Below are the code and all the weights of a small trained network. Each question names an input and a class and asks about switching units off, where a switched-off unit gives its printed mean instead of its output.

import numpy as np


def w(rows, s, z=0):
    codes = np.array(rows[::2]) - 128.0
    scale = np.full(codes.shape[1], s)
    scale[-1] = z or s
    return codes * scale


def f(y):
    return np.maximum(y, 0)


def log_softmax(a):
    a = a - a.max(-1, keepdims=True)
    return a - np.log(np.exp(a).sum(-1, keepdims=True))


def net(x, mask):
    res = np.array(x, float).reshape(1, 4) / 4 @ E
    y = f(res @ A[0][:, :-1].T + A[0][:, -1])
    res = res + np.where(mask, y, B[0][:, -1]) @ B[0][:, :-1]
    return log_softmax(res[-1] @ U[:, :-1].T + U[:, -1])


A, B = {}, {}
E = w([
[126,127,121,128,123,135,125],'x0',
[170,44,131,106,67,157,193],'x1',
[143,163,49,107,128,74,150],'x2',
[83,138,160,84,254,175,164],'x3',
],0.016)
A[0] = w([
[126,163,21,148,153,118,254,101],'N0',
[127,55,193,188,124,172,98,104],'N1',
[205,57,124,81,79,189,223,5],'N2',
[129,144,205,153,122,245,114,130],'N3',
[217,113,185,59,130,141,207,55],'N4',
[96,139,102,51,251,233,235,39],'N5',
],0.0084,0.0028)
B[0] = w([
[84,8,97,61,186,34,155,183],'N0',
[71,62,156,106,124,2,190,188],'N1',
[36,195,138,183,132,196,51,214],'N2',
[65,136,86,62,139,35,201,199],'N3',
[41,145,138,164,179,167,102,184],'N4',
[185,155,233,187,64,208,217,253],'N5',
],0.0093,0.016)
U = w([
[126,17,84,10,145,66,193,55],'0',
[240,103,125,185,37,134,165,252],'1',
[99,177,100,133,199,161,61,48],'2',
],0.012,0.0036)

Each question gives the input, the list of numbers given to net, and the class t.
The units are the neurons (one row each of A and B). Each row of codes is followed by its name. A weight is (code - 128) times the scale printed after its matrix; where a second scale follows, it is the last column's (A, B and U).
mask holds one flag per neuron, in row order. A switched-off neuron (its flag False) gives its mean, the last column of its row in B, instead of its output. The means were averaged over made-up inputs and are rounded, as every weight is.
A unit's drop is (log p(t) with every unit on - log p(t) with that unit switched off) / (log p(t) with every unit on - log p(t) with every unit switched off).
The circuit of an input: a set's keep is (log p(t) with only the set's units on - log p(t) with every unit switched off) / (log p(t) with every unit on - log p(t) with every unit switched off). Starting from all 6 units, units are removed one at a time, each time the one whose removal leaves the highest keep (on an exact tie, the one counted first), for as long as the keep stays at least 0.8.
units of the circuit, in order: the units of the circuit, biggest drop first
k most important neurons: the k neurons with the biggest drops, biggest first
drop when u is switched off: that unit's drop, to one decimal
input [-2,8,-7,-4], class 2: 3 most important neurons => (N2; N4; N0)
input [8,8,1,2], class 2: units of the circuit, in order => (N2)
input [-6,-1,3,-3], class 0: 2 most important neurons => (N5; N2)
input [-4,-5,6,5], class 0: 3 most important neurons => (N0; N2; N4)
input [-5,6,3,-4], class 2: units of the circuit, in order => (N2; N5)
input [-3,3,8,-7], class 0: 2 most important neurons => (N0; N5)
input [6,-6,0,6], class 1: units of the circuit, in order => (N5; N2)
input [-6,-6,8,-8], class 0: 3 most important neurons => (N5; N0; N2)
input [-4,6,-4,5], class 2: 2 most important neurons => (N2; N4)
input [4,0,6,8], class 1: 3 most important neurons => (N5; N3; N1)
input [-8,-2,-4,-4], class 0: 3 most important neurons => (N5; N2; N1)
input [0,6,-7,-2], class 0: 2 most important neurons => (N1; N3)
input [-1,3,-4,-4], class 0: 2 most important neurons => (N5; N1)
input [0,1,6,-6], class 0: units of the circuit, in order => (N5)
input [5,7,2,-4], class 2: 2 most important neurons => (N2; N5)
input [-6,6,1,4], class 2: 2 most important neurons => (N2; N4)
input [-8,8,6,2], class 2: 2 most important neurons => (N2; N4)
input [0,5,-3,3], class 2: 3 most important neurons => (N2; N4; N0)
input [-2,0,-4,6], class 1: 2 most important neurons => (N5; N0)
input [2,-2,4,7], class 1: drop when N5 is switched off => 1.0
input [3,-1,4,6], class 1: drop when N5 is switched off => 1.1
input [4,3,-6,-2], class 0: drop when N1 is switched off => 0.1
input [8,-4,5,7], class 1: drop when N3 is switched off => 0.1
